Below are the code and all the weights of a small trained network. Each question names an input and a class and asks about switching units off, where a switched-off unit gives its printed mean instead of its output.

import numpy as np


def w(rows, s, z=0):
    codes = np.array(rows[::2]) - 128.0
    scale = np.full(codes.shape[1], s)
    scale[-1] = z or s
    return codes * scale


def norm(h):
    return h / np.sqrt((h * h).mean(-1, keepdims=True) + 1e-5)


def f(y):
    return y / 2 * (1 + np.tanh(0.7978845608 * (y + 0.044715 * y**3)))


def log_softmax(a):
    a = a - a.max(-1, keepdims=True)
    return a - np.log(np.exp(a).sum(-1, keepdims=True))


def net(x, mask):
    res = np.array(x, float).reshape(1, 8) / 4 @ E
    u = 0
    for l in range(2):
        y = f(norm(res) @ A[l][:, :-1].T + A[l][:, -1])
        res = res + np.where(mask[u : u + 4], y, B[l][:, -1]) @ B[l][:, :-1]
        u += 4
    return log_softmax(norm(res)[-1] @ U[:, :-1].T + U[:, -1])


A, B = {}, {}
E = w([
[168,74,169,174,71],'x0',
[133,159,90,117,129],'x1',
[133,100,134,190,79],'x2',
[123,113,192,2,193],'x3',
[141,41,80,155,69],'x4',
[141,205,189,132,53],'x5',
[37,76,79,143,184],'x6',
[95,242,57,217,127],'x7',
],0.0059)
A[0] = w([
[81,169,69,133,158,8],'L0N0',
[111,158,67,109,132,166],'L0N1',
[118,5,118,115,140,2],'L0N2',
[163,70,163,83,112,74],'L0N3',
],0.014,0.002)
B[0] = w([
[95,231,68,212,254,206],'L0N0',
[80,115,163,182,196,189],'L0N1',
[134,55,40,33,124,253],'L0N2',
[79,141,121,150,148,221],'L0N3',
],0.0099,0.005)
A[1] = w([
[93,239,100,176,61,92],'L1N0',
[85,148,228,74,232,134],'L1N1',
[83,2,10,67,140,36],'L1N2',
[54,217,9,155,180,3],'L1N3',
],0.0057,0.0036)
B[1] = w([
[180,12,147,123,205,192],'L1N0',
[248,241,194,117,80,220],'L1N1',
[154,15,77,24,155,253],'L1N2',
[102,156,2,142,140,206],'L1N3',
],0.0075,0.0033)
U = w([
[151,78,149,240,10,53],'0',
[110,16,66,60,135,246],'1',
[96,201,69,223,201,149],'2',
[159,212,218,73,114,22],'3',
],0.014,0.0013)

Each question gives the input, the list of numbers given to net, and the class t.
The units are the neurons (one row each of A and B). Each row of codes is followed by its name. A weight is (code - 128) times the scale printed after its matrix; where a second scale follows, it is the last column's (A, B and U).
mask holds one flag per neuron, layer by layer. A switched-off neuron (its flag False) gives its mean, the last column of its row in B, instead of its output. The means were averaged over made-up inputs and are rounded, as every weight is.
A unit's drop is (log p(t) with every unit on - log p(t) with that unit switched off) / (log p(t) with every unit on - log p(t) with every unit switched off).
The circuit of an input: a set's keep is (log p(t) with only the set's units on - log p(t) with every unit switched off) / (log p(t) with every unit on - log p(t) with every unit switched off). Starting from all 8 units, units are removed one at a time, each time the one whose removal leaves the highest keep (on an exact tie, the one counted first), for as long as the keep stays at least 0.8.
circuit, biggest first: the units of the circuit, biggest drop first
unit that matters most: the unit with the biggest drop
k most important neurons: the k neurons with the biggest drops, biggest first
k most important neurons of layer l: the k neurons of layer l with the biggest drops, biggest first
drop when u is switched off: that unit's drop, to one decimal
input [-7,8,-5,3,5,-1,4,-2], class 2: 2 most important neurons : (L0N0; L0N1)
input [-8,5,-2,5,-2,-3,-7,-5], class 3: unit that matters most : L0N2
input [-4,3,-8,-3,-3,-3,-3,-7], class 3: circuit, biggest first : (L0N2; L1N1)
input [8,-3,5,-8,2,-4,1,0], class 1: 3 most important neurons : (L0N2; L1N1; L1N2)
input [5,3,-7,0,4,6,0,4], class 0: circuit, biggest first : (L0N0; L0N2)
input [0,3,7,1,-4,2,-1,2], class 3: 2 most important neurons of layer 1 : (L1N3; L1N2)
input [4,7,1,3,-6,-2,0,-4], class 3: 2 most important neurons : (L1N1; L0N2)
input [6,7,-1,1,-3,3,2,-4], class 3: 2 most important neurons : (L0N2; L0N0)
input [7,-3,8,1,4,-3,5,7], class 1: circuit, biggest first : (L1N2; L0N2; L0N0)
input [7,0,-4,-6,-3,5,6,0], class 0: 2 most important neurons : (L0N0; L0N2)
input [3,-6,-8,5,5,8,8,4], class 2: 3 most important neurons : (L0N2; L1N3; L0N0)
input [-1,-3,-5,-6,-5,8,-2,1], class 3: 2 most important neurons : (L0N0; L0N3)
input [-5,0,-3,6,8,4,-5,1], class 3: drop when L0N2 is switched off : 0.8
input [4,-4,6,-1,-4,-4,-8,6], class 0: circuit, biggest first : (L0N0)
input [-7,7,-7,-4,-5,3,6,-8], class 2: drop when L0N0 is switched off : 0.3
input [-7,6,7,7,7,-2,-2,5], class 2: drop when L0N2 is switched off : 0.0
input [7,8,-3,-8,-7,8,5,-5], class 0: drop when L0N0 is switched off : 0.1
